Here is a tiny trained network, its code and every weight. The questions are about switching its units off for an input and a class, where a switched-off unit gives its printed mean instead of its output.

import numpy as np


def w(rows, s, z=0):
    codes = np.array(rows[::2]) - 128.0
    scale = np.full(codes.shape[1], s)
    scale[-1] = z or s
    return codes * scale


def f(y):
    return y / 2 * (1 + np.tanh(0.7978845608 * (y + 0.044715 * y**3)))


def log_softmax(a):
    a = a - a.max(-1, keepdims=True)
    return a - np.log(np.exp(a).sum(-1, keepdims=True))


def net(x, mask):
    res = np.array(x, float).reshape(1, 7) / 4 @ E
    y = f(res @ A[0][:, :-1].T + A[0][:, -1])
    res = res + np.where(mask, y, B[0][:, -1]) @ B[0][:, :-1]
    return log_softmax(res[-1] @ U[:, :-1].T + U[:, -1])


A, B = {}, {}
E = w([
[128,127,129],'x0',
[129,129,128],'x1',
[127,128,128],'x2',
[149,58,3],'x3',
[127,129,129],'x4',
[64,6,221],'x5',
[254,78,213],'x6',
],0.0077)
A[0] = w([
[145,218,172,94],'n1',
[127,143,134,178],'n2',
[193,194,88,63],'n3',
[58,160,110,74],'n4',
[144,96,86,42],'n5',
[110,162,180,117],'n6',
[178,138,96,55],'n7',
[69,20,140,103],'n8',
[123,107,173,4],'n9',
[73,174,89,148],'n10',
[155,213,93,82],'n11',
[10,157,103,104],'n12',
[225,125,158,115],'n13',
[68,142,210,116],'n14',
[142,150,110,56],'n15',
[138,195,137,30],'n16',
[106,183,178,52],'n17',
[150,201,192,57],'n18',
[150,91,67,16],'n19',
[158,159,185,7],'n20',
[123,173,177,78],'n21',
[180,115,148,126],'n22',
[142,184,109,122],'n23',
[173,142,123,128],'n24',
[177,163,178,39],'n25',
[213,109,148,99],'n26',
[130,128,106,127],'n27',
[67,189,117,84],'n28',
[84,182,179,70],'n29',
[40,50,172,118],'n30',
[150,112,144,72],'n31',
[123,134,108,214],'n32',
[162,23,22,107],'n33',
[167,106,155,29],'n34',
[164,90,96,35],'n35',
[165,129,169,138],'n36',
[145,198,81,104],'n37',
],0.014,0.0025)
B[0] = w([
[140,173,84,193],'n1',
[143,123,123,138],'n2',
[194,152,232,216],'n3',
[82,60,112,188],'n4',
[99,165,86,154],'n5',
[104,179,89,169],'n6',
[136,145,160,164],'n7',
[214,157,201,238],'n8',
[134,141,145,153],'n9',
[110,53,141,206],'n10',
[205,143,197,213],'n11',
[67,3,125,238],'n12',
[89,6,141,212],'n13',
[139,211,86,208],'n14',
[131,135,156,139],'n15',
[144,161,138,162],'n16',
[80,181,78,169],'n17',
[108,172,79,190],'n18',
[88,187,86,172],'n19',
[111,133,100,164],'n20',
[95,168,81,164],'n21',
[101,72,126,170],'n22',
[180,125,151,177],'n23',
[135,102,162,157],'n24',
[114,113,122,173],'n25',
[80,35,145,199],'n26',
[128,135,127,139],'n27',
[110,80,119,193],'n28',
[110,162,50,178],'n29',
[246,127,230,247],'n30',
[124,107,108,139],'n31',
[137,122,149,153],'n32',
[60,250,17,254],'n33',
[103,94,129,155],'n34',
[101,149,95,154],'n35',
[105,101,127,170],'n36',
[187,121,191,209],'n37',
],0.016,0.0093)
U = w([
[217,186,146,252],'0',
[68,46,72,86],'1',
[96,248,28,52],'2',
],0.011,0.0018)

Each question gives the input, the list of numbers given to net, and the class t.
The units are the neurons (one row each of A and B). Each row of codes is followed by its name. A weight is (code - 128) times the scale printed after its matrix; where a second scale follows, it is the last column's (A, B and U).
mask holds one flag per neuron, in row order. A switched-off neuron (its flag False) gives its mean, the last column of its row in B, instead of its output. The means were averaged over made-up inputs and are rounded, as every weight is.
A unit's drop is (log p(t) with every unit on - log p(t) with that unit switched off) / (log p(t) with every unit on - log p(t) with every unit switched off).
The circuit of an input: a set's keep is (log p(t) with only the set's units on - log p(t) with every unit switched off) / (log p(t) with every unit on - log p(t) with every unit switched off). Starting from the 12 units with the biggest drops (on a tie, the unit counted first), units are removed one at a time, each time the one whose removal leaves the highest keep (on an exact tie, the one counted first), for as long as the keep stays at least 0.8.
circuit, biggest first: the units of the circuit, biggest drop first
unit that matters most: the unit with the biggest drop
k most important neurons: the k neurons with the biggest drops, biggest first
drop of u: that unit's drop, to one decimal
input [-4,2,5,-7,3,7,-7], class 0: unit that matters most -> n30
input [1,-1,-3,6,-2,-6,8], class 1: 2 most important neurons -> (n13; n26)
input [-1,5,0,-8,-2,8,-6], class 0: 4 most important neurons -> (n30; n33; n8; n19)
input [0,7,-1,-3,4,6,7], class 1: 2 most important neurons -> (n13; n26)
input [2,2,2,5,3,-4,-6], class 1: 2 most important neurons -> (n12; n10)
input [6,-4,-4,8,-1,2,-7], class 2: 2 most important neurons -> (n33; n13)
input [2,-6,4,-4,-7,0,-3], class 2: 2 most important neurons -> (n13; n26)
input [-5,5,-7,6,-6,6,-3], class 0: 2 most important neurons -> (n30; n8)
input [6,3,6,-5,7,6,-5], class 0: 4 most important neurons -> (n30; n33; n8; n14)
input [-7,-2,4,6,2,7,-6], class 0: 2 most important neurons -> (n8; n30)
input [-6,2,6,-6,3,5,6], class 1: 3 most important neurons -> (n13; n33; n26)
input [-6,-3,6,3,-5,3,-3], class 0: drop of n28 -> 0.2
input [1,-6,0,-1,1,-2,7], class 1: drop of n29 -> 0.0
input [7,4,2,-3,6,1,4], class 1: drop of n33 -> 0.1
input [7,0,-3,-7,1,4,-5], class 2: circuit, biggest first -> (n14)
input [4,6,6,-3,4,-1,-2], class 2: drop of n30 -> 0.2
